pude: [129 112 135 124 139 146 111 130 157 144]
rurep: [122 148 135 130 140 151 162 176 174 151]
zazun: [151 148 151 130 148 151 162 176 174 151]
bepo: [166 152 135 104 158 127  85 166 230 180]
count bepo: [166]	2
count zazun: [151]	4
count rurep: [162]	1

lakad: [171  78 157 198 113 120  62 135 155 109 153 201]
dulav: [144 161  87 160 203 135 103 216 216 203 141 216]
vobik: [161 161 161 107 108 135 161 216 169 203 108 108]
Ruzal: [109  78 157 198 113 120  62 190 155 109  78 201]
rego: [121 151 215 191 121 190 121 191 191 191 191 191]
count rego: [216]	0
count Ruzal: [110]	0
count rego: [191]	6
count dulav: [216]	3
count rego: [121]	3
count vobik: [161]	4

Lanu: [103 146 147 235 181 165 168 115 120 145 146  54 163 206 103 134 146 103]
Degum: [156  46 143 127 131 144  40 168 163 148 134 141 103 134 148 133  43 174]
teno: [149 150 100  45 102  90 151 140 102 106 102 201 100 102 143 107 158 100]
count teno: [101]	0
count teno: [103]	0

fazuk: [118 118 116 122]
Nud: [180 135 140  98]
Feza: [148 183 148 148]
rubod: [189  62 172 210]
Naset: [119 136 144 109]
Vasat: [ 28 186 148 190]
fulif: [130 117 149 122]
maz: [ 48 176 176 176]
sizo: [127 133 144 147]
Fimip: [134 131 121 111]
ruvu: [184 135 118 112]
count fulif: [149]	1
count maz: [176]	3
count Feza: [183]	1
count Feza: [148]	3

bamo: [167 129 117 158  95 115  99 118 144 140 123  88 105 167 140 106  80 135
 131 158 140 137  97  98 149 138 121 108 114  80 157  91 134 112 167 128
 108 158  67 140 178 126 174 156 130 133  75 128  94 158  87 147 164]
Nuge: [163 130 124 162  99 120 131 130 139 131 121 130  98 159 114 114  85 124
 136 154 131 124 100  96 156 145 112 114 129  80 148  90 137 107 167 121
  98 164  60  97 121 133 175 164 127 114  82 121 121 154  92 134 153]
fak: [163 130 124 162  99 120 101 130 139 131 165  84  98 124 114  99 148 124
 136 154 148 124 100  96 156 100 123 114 129 124 148  90 137 124 148  99
 167  73 172 100 100  54 100  97 117 100 123 129 100 130 103 100 168]
count fak: [147]	0
count bamo: [140]	4
count fak: [124]	6
count fak: [100]	8
count Nuge: [131]	3
count Nuge: [165]	0

Badi: [120 181 163  68 149 121 234 153  95 178 118  83 136 130 178 119 110 135]
koga: [105 178  66  24  58 160 202 135  95 178 110  92 166 241  75  94 169  72]
notab: [ 90 141  84  97  94 100 206 147 221 159 115  44 142 221 159  84 162  83]
liris: [120 146  96 184 167  76 180 141  95 103  76  86 175 133 103 155 120 222]
badok: [105 119 134 126 119 148  39 134 134 173 134 134  35 134 173 140 204  94]
Rakag: [136 149  94  99 126  67 184 128  95 115 148  93 134 183 115 109 148  92]
count badok: [134]	6
count notab: [221]	2
count badok: [133]	0
count liris: [77]	0
count koga: [166]	1
count liris: [155]	1

gemup: [113 156  93  93  77  56 113 208 210 163  83 164  98 242 172  93 243 198
 113  93 113 112 205]
Zokip: [ 33 184  72  51 176  26 142 147 132 131 228 115  92 175  68 197 184  97
  21  59 184 176  56]
tes: [242  19 112  19  56  56  84  14 231 204 204 204  84 237  56 171 156 171
  19 171  56 204  55]
count tes: [171]	3
count gemup: [93]	4
count gemup: [113]	4
count tes: [56]	4
count tes: [84]	2
count Zokip: [184]	3
count gemup: [163]	1

fub: [103  95 103 130 116 149 160 158 126 129 136 122 117 121 126 131  74  77
 143 145  93 141  93 140  81 158 160 133 106 148 158  96  88  87 100 168
 123 123 105 108  98 147 100 138]
lekad: [103  95 103 184 116 149 160 130 126 131 136 122 117 121 126 131  74  77
 131 145  93 141  93 140  81 103 126 133 106 148 158  96  88  87 100 168
 123 123 141 108 126 131 115 144]
suz: [107 103 147 160 145 143 169  94 128 112  97 104 140 102 108 113  83 130
 157 172  63 165  79 123  86  99 181 171 128 138 107  93  81 102 152 152
 128 128 117  67  98 147 100 138]
count lekad: [131]	4
count fub: [158]	3

nafu: [ 88 175  88 154 154  89  74 131]
mev: [169 222 199 194 232 169 205 177]
sizar: [174 190 125 174 125  25 125 156]
menek: [ 80  24  73 221  77 221  73 221]
count menek: [73]	2
count mev: [177]	1
count nafu: [88]	2
count menek: [221]	3
count sizar: [174]	2
count sizar: [125]	3

fegod: [194 114 140 134 132 132 120 125  80 213 150 132 154 149 100 136 190  93
 158 181 155 104 140 121 144 200 129 156  98 102  81 141 141 117 123 125
 143  69 156 124 142 169 125 148  72  81 154  79 164 152 172  79 145 161
 140 100 127 203  60  57]
nole: [153 208  95 145 106 155 137 149 100 145 111 128  79 168 103 158 159 121
 126 121 148 163 192  66  91 202  87 180  81  91 173 132 122 140 137  78
 116  85 111 173 152 102  61 157 105  75 136 118 130 129 163 149 117 162
 140 117  81 116 111 118]
liko: [133 213 117 140 106 157 142 149 116 120 102 126  69 160  98 157 142 133
 116 104 142 172 194 124  87 184  86 168  91  96 187 129 112 146 139  75
 114 101  98 176 150  90  61 156 124  87 127 132 114 121 150 163 113 156
 132 124  85  94 130 151]
Lum: [184 175  67 147 116 144 127 142  83 193 131 129 113 138 117 152 184 100
 143 156 155 134  67  86 111 215 102 179  79  88 129 138 138 138 133  96
  67  66 137 150 149 134  84 157  78  67 150 138 157 145 178 111 131 167
 148 104  93 165  78  84]
kede: [ 95  96 118 125  96 156 146 139 100  75  96 122  70 135  96 146 107 156
 103  88 123 177 175  84  99 136 100 136 117 117 196 120  94 154 138  85
 115 137  83 167 144  88  79 153 161 115 111 155  84 175 123 175 112 136
 116 134 111  64 159 184]
gidu: [172 194 124 149 109 149 135 147  90 169 120 127  94 173 109 157 174 110
 135 137 152 150 189  74 126 213  93 183  77  85 153 135 130 135 135  85
 122  74 123 168 151 115  69 159  89  68 143 104 145 137 172 130 124 167
 144 110  85 140  93 105]
count fegod: [117]	1
count kede: [123]	2
count Lum: [127]	1
count kede: [96]	4
count Lum: [67]	4
count fegod: [140]	3
count Lum: [138]	5

Kava: [172 172 110 172 172  92 172  92 145]
Nel: [142 161 219  94 147  91 127 142 105]
dez: [131  84 155 182 118 102 121 139 112]
Tafum: [142 172 110 109 147 161 127 126 142]
count Nel: [91]	1
count Tafum: [142]	2
count Kava: [172]	5
count Kava: [92]	2
count Nel: [127]	1
count Tafum: [109]	1

Sib: [108 184 174  95 237  95 169 181 132 102  61 169  95  49 101 133 145  95]
bez: [138 140 144 125 138 140 140 117  96 107 116 107 144 144 144 117 111 144]
sose: [115 137 136 127 126 124 131 107 134 130 140 122 112  95 143 122 118 134]
count sose: [134]	2
count bez: [139]	0
count bez: [138]	2
count Sib: [169]	2
count bez: [144]	5
count bez: [143]	0
count Sib: [95]	4

Natev: [112 185 157 173  84]
bilu: [139 168 118  30  30]
Nukik: [110 108  94 137 117]
Zofev: [ 91 159  74  95 128]
Tele: [ 86 194 124 140  98]
Ruri: [ 88 113 113 130 174]
mati: [188 165 121 105 125]
pirob: [233 123 150 217 121]
Vaboz: [ 88 177 161 175 156]
nelut: [104 116  65 185  31]
count bilu: [30]	2
count Nukik: [117]	1
count Ruri: [174]	1
count bilu: [118]	1

Biga: [ 20 118 128  20  20  20]
Gutu: [172  90 111 203 135 155]
doru: [146 156  88  88  87  88]
Dof: [114 204  64  77 173 174]
count Biga: [20]	4
count doru: [87]	1
count doru: [89]	0

Karu: [162  81 143  62 144 100 167]
Tik: [127 205  88 166 166  88 124]
rep: [121 242 106 215 125  99 117]
mosu: [ 95 116 154  56  43 154  80]
mudef: [116  99 174 140 103 162 111]
Riz: [ 81 111  81  81 111 124  81]
kirit: [162  81 143  62 143 100 143]
vedu: [112  91 183  69  47 148 100]
count Tik: [167]	0
count Riz: [81]	4
count kirit: [143]	3
count mosu: [154]	2
count Riz: [82]	0

